Below are the code and all the weights of a small trained network. Each question names an input and a target symbol and asks about switching units off, where a switched-off unit gives its printed mean instead of its output.

import numpy as np


def w(rows, s, z=0):
    codes = np.array(rows[::2]) - 128.0
    scale = np.full(codes.shape[1], s)
    scale[-1] = z or s
    return codes * scale


def f(y):
    return np.maximum(y, 0)


def softmax(a):
    e = np.exp(a - a.max(-1, keepdims=True))
    return e / e.sum(-1, keepdims=True)


def log_softmax(a):
    a = a - a.max(-1, keepdims=True)
    return a - np.log(np.exp(a).sum(-1, keepdims=True))


def net(x, mask):
    ids = ['αγδεζηθμξπφ'.index(c) for c in x.split()]
    T = len(ids)
    res = E[ids] + P[:T]
    r = res
    for j in range(2):
        rows = slice(3 * j, 3 * j + 3)
        q, k, v = (r @ M[0][rows].T for M in (Q, K, V))
        z = softmax(np.where(np.tri(T) > 0, q @ k.T / 3**0.5, -1e9)) @ v
        o = O[0][rows]
        res = res + np.where(mask[j], z, o[:, -1]) @ o[:, :-1]
    y = f(res @ A[0][:, :-1].T + A[0][:, -1])
    res = res + np.where(mask[2:10], y, B[0][:, -1]) @ B[0][:, :-1]
    return log_softmax(res[-1] @ U[:, :-1].T + U[:, -1])


Q, K, V, O, A, B = {}, {}, {}, {}, {}, {}
E = w([
[187,126,88],'α',
[205,122,138],'γ',
[167,127,138],'δ',
[179,106,21],'ε',
[206,133,149],'ζ',
[116,77,56],'η',
[81,72,101],'θ',
[127,127,149],'μ',
[129,55,151],'ξ',
[2,98,19],'π',
[54,246,99],'φ',
],0.012)
P = w([
[45,137,201],'0',
[123,160,252],'1',
[162,135,161],'2',
[119,124,164],'3',
[158,136,161],'4',
[195,135,60],'5',
[80,116,157],'6',
[146,113,145],'7',
[149,126,92],'8',
[101,125,165],'9',
],0.0037)
Q[0] = w([
[135,28,197],'head 0',
[47,225,179],'head 0',
[105,120,133],'head 0',
[2,23,136],'head 1',
[253,37,152],'head 1',
[176,76,68],'head 1',
],0.0066)
K[0] = w([
[32,166,58],'head 0',
[107,125,253],'head 0',
[112,132,135],'head 0',
[153,243,154],'head 1',
[9,72,175],'head 1',
[13,124,181],'head 1',
],0.0075)
V[0] = w([
[243,166,150],'head 0',
[12,154,102],'head 0',
[93,154,167],'head 0',
[127,172,68],'head 1',
[154,77,104],'head 1',
[112,10,143],'head 1',
],0.011)
O[0] = w([
[72,150,201,157],'head 0',
[171,127,43,35],'head 0',
[141,124,96,48],'head 0',
[156,167,102,103],'head 1',
[101,126,136,199],'head 1',
[96,2,147,255],'head 1',
],0.0097,0.0013)
A[0] = w([
[10,149,108,152],'neuron 0',
[2,88,14,199],'neuron 1',
[224,110,146,125],'neuron 2',
[138,221,115,120],'neuron 3',
[185,103,93,214],'neuron 4',
[185,161,52,251],'neuron 5',
[137,44,172,178],'neuron 6',
[182,118,137,119],'neuron 7',
],0.0086,0.0028)
B[0] = w([
[199,136,36,187],'neuron 0',
[209,129,147,253],'neuron 1',
[139,127,2,176],'neuron 2',
[61,109,80,161],'neuron 3',
[104,168,143,206],'neuron 4',
[87,134,188,210],'neuron 5',
[53,110,114,237],'neuron 6',
[157,151,75,152],'neuron 7',
],0.0087,0.0049)
U = w([
[89,186,155,134],'α',
[87,180,198,115],'γ',
[111,166,159,49],'δ',
[185,200,180,121],'ε',
[134,199,221,156],'ζ',
[141,105,102,84],'η',
[108,74,69,115],'θ',
[155,136,141,189],'μ',
[4,32,74,160],'ξ',
[229,112,23,28],'π',
[112,253,51,253],'φ',
],0.0075,0.0023)

Each question gives the input, a string of symbols that net reads in full, and the target symbol t.
The units are the heads (3 rows each of Q, K, V and O) and the neurons (one row each of A and B). Each row of codes is followed by its name. A weight is (code - 128) times the scale printed after its matrix; where a second scale follows, it is the last column's (O, A, B and U).
mask holds one flag per unit, heads first, then neurons. A switched-off unit (its flag False) gives its mean, the last column of its rows in O or B, instead of its output. The means were averaged over made-up inputs and are rounded, as every weight is.
A unit's drop is (log p(t) with every unit on - log p(t) with that unit switched off) / (log p(t) with every unit on - log p(t) with every unit switched off).
The circuit of an input: a set's keep is (log p(t) with only the set's units on - log p(t) with every unit switched off) / (log p(t) with every unit on - log p(t) with every unit switched off). Starting from all 10 units, units are removed one at a time, each time the one whose removal leaves the highest keep (on an exact tie, the one counted first), for as long as the keep stays at least 0.8.
circuit, biggest first: the units of the circuit, biggest drop first
most important unit: the unit with the biggest drop
k most important neurons: the k neurons with the biggest drops, biggest first
heads that matter: for each layer, one digit per head in row order, 1 if its drop is at least 0.15 and else 0, layers parted by /
drop when u is switched off: that unit's drop, to one decimal
input α α π π π α π θ ξ, target π: 2 most important neurons => [neuron 2; neuron 1]
input γ ξ ξ δ ξ, target ξ: heads that matter => 01
input π ε θ, target π: most important unit => head 0
input γ ξ δ ζ γ ξ, target ξ: heads that matter => 11
input φ γ ζ, target φ: heads that matter => 01
input θ π ζ φ ξ, target π: heads that matter => 10
input α μ φ φ ε, target φ: heads that matter => 01
input ξ ε ε, target ξ: heads that matter => 11
input μ α π, target π: circuit, biggest first => [neuron 1; neuron 0]
input α μ α φ μ δ π, target π: 2 most important neurons => [neuron 0; neuron 1]
input π ξ π ζ, target π: 2 most important neurons => [neuron 2; neuron 7]
input ζ ξ ξ ζ γ, target ξ: circuit, biggest first => [head 1; neuron 6; neuron 1]
input δ φ γ, target φ: heads that matter => 01
input π θ δ, target π: circuit, biggest first => [head 0]
input φ ζ φ μ, target φ: circuit, biggest first => [head 1; head 0]
input φ ξ φ ε, target φ: 2 most important neurons => [neuron 4; neuron 2]
input α φ φ γ, target φ: drop when neuron 2 is switched off => 0.2
input ε φ φ ζ γ π ζ ε φ π, target φ: drop when head 1 is switched off => 1.0
input γ γ ξ φ φ ζ π, target φ: drop when neuron 4 is switched off => -0.1
input π α φ φ θ, target φ: most important neuron => [neuron 4]
